Below are the code and all the weights of a small trained network. Each question names an input and a class and asks about switching units off, where a switched-off unit gives its printed mean instead of its output.

import numpy as np


def w(rows, s, z=0):
    codes = np.array(rows[::2]) - 128.0
    scale = np.full(codes.shape[1], s)
    scale[-1] = z or s
    return codes * scale


def f(y):
    return y / 2 * (1 + np.tanh(0.7978845608 * (y + 0.044715 * y**3)))


def log_softmax(a):
    a = a - a.max(-1, keepdims=True)
    return a - np.log(np.exp(a).sum(-1, keepdims=True))


def net(x, mask):
    res = np.array(x, float).reshape(1, 2) / 4 @ E
    y = f(res @ A[0][:, :-1].T + A[0][:, -1])
    res = res + np.where(mask, y, B[0][:, -1]) @ B[0][:, :-1]
    return log_softmax(res[-1] @ U[:, :-1].T + U[:, -1])


A, B = {}, {}
E = w([
[4,116,132,105,28,225],'x0',
[165,72,29,95,131,68],'x1',
],0.014)
A[0] = w([
[135,169,162,121,114,123,127],'neuron 1',
[174,139,145,105,183,144,111],'neuron 2',
[109,149,187,115,168,149,86],'neuron 3',
[137,176,252,164,153,143,139],'neuron 4',
[192,150,144,133,154,136,95],'neuron 5',
[149,116,130,116,168,107,190],'neuron 6',
[143,137,157,145,148,74,80],'neuron 7',
[75,117,156,75,84,160,143],'neuron 8',
[156,151,158,151,201,79,193],'neuron 9',
[126,120,48,106,111,101,81],'neuron 10',
[100,123,96,132,56,150,77],'neuron 11',
[132,182,189,147,97,121,77],'neuron 12',
[131,152,137,131,68,107,255],'neuron 13',
[138,128,119,130,132,149,244],'neuron 14',
[167,103,35,121,124,114,167],'neuron 15',
],0.016,0.011)
B[0] = w([
[124,88,104,129,113,110,157],'neuron 1',
[126,163,116,187,106,149,179],'neuron 2',
[173,56,98,145,136,157,173],'neuron 3',
[156,37,81,46,77,124,250],'neuron 4',
[152,165,120,211,108,143,181],'neuron 5',
[93,170,126,126,113,143,197],'neuron 6',
[158,142,110,211,145,151,172],'neuron 7',
[160,190,138,194,111,104,228],'neuron 8',
[110,191,164,144,101,127,250],'neuron 9',
[212,20,69,136,100,150,173],'neuron 10',
[182,169,97,226,89,187,186],'neuron 11',
[212,65,102,140,142,153,177],'neuron 12',
[48,190,170,58,110,85,198],'neuron 13',
[72,221,184,5,117,107,188],'neuron 14',
[146,62,129,66,89,133,217],'neuron 15',
],0.019)
U = w([
[157,188,121,254,92,163,114],'0',
[187,2,54,69,100,150,137],'1',
[40,175,213,19,119,82,254],'2',
[107,30,122,198,204,166,86],'3',
[69,50,136,133,190,91,78],'4',
[121,72,124,181,204,125,81],'5',
[73,87,164,247,178,125,88],'6',
[147,57,126,103,242,168,82],'7',
],0.0098,0.0062)

Each question gives the input, the list of numbers given to net, and the class t.
The units are the neurons (one row each of A and B). Each row of codes is followed by its name. A weight is (code - 128) times the scale printed after its matrix; where a second scale follows, it is the last column's (A, B and U).
mask holds one flag per neuron, in row order. A switched-off neuron (its flag False) gives its mean, the last column of its row in B, instead of its output. The means were averaged over made-up inputs and are rounded, as every weight is.
A unit's drop is (log p(t) with every unit on - log p(t) with that unit switched off) / (log p(t) with every unit on - log p(t) with every unit switched off).
The circuit of an input: a set's keep is (log p(t) with only the set's units on - log p(t) with every unit switched off) / (log p(t) with every unit on - log p(t) with every unit switched off). Starting from the 12 units with the biggest drops (on a tie, the unit counted first), units are removed one at a time, each time the one whose removal leaves the highest keep (on an exact tie, the one counted first), for as long as the keep stays at least 0.8.
circuit, biggest first: the units of the circuit, biggest drop first
top k neurons: the k neurons with the biggest drops, biggest first
drop when u is switched off: that unit's drop, to one decimal
input [6,-7], class 1: circuit, biggest first -> (neuron 4)
input [-3,1], class 2: top 2 neurons -> (neuron 11; neuron 8)
input [-4,4], class 0: top 3 neurons -> (neuron 4; neuron 9; neuron 13)
input [-3,3], class 2: circuit, biggest first -> (neuron 4; neuron 11; neuron 8)
input [2,3], class 2: top 3 neurons -> (neuron 4; neuron 12; neuron 3)
input [-4,-5], class 1: top 2 neurons -> (neuron 4; neuron 8)
input [5,4], class 0: top 2 neurons -> (neuron 4; neuron 11)
input [0,-4], class 1: top 2 neurons -> (neuron 4; neuron 9)
input [6,-8], class 1: drop when neuron 4 is switched off -> 2.3
input [8,6], class 0: drop when neuron 11 is switched off -> 0.0
input [1,-3], class 2: drop when neuron 15 is switched off -> 0.1
input [-3,-7], class 1: drop when neuron 4 is switched off -> 0.2
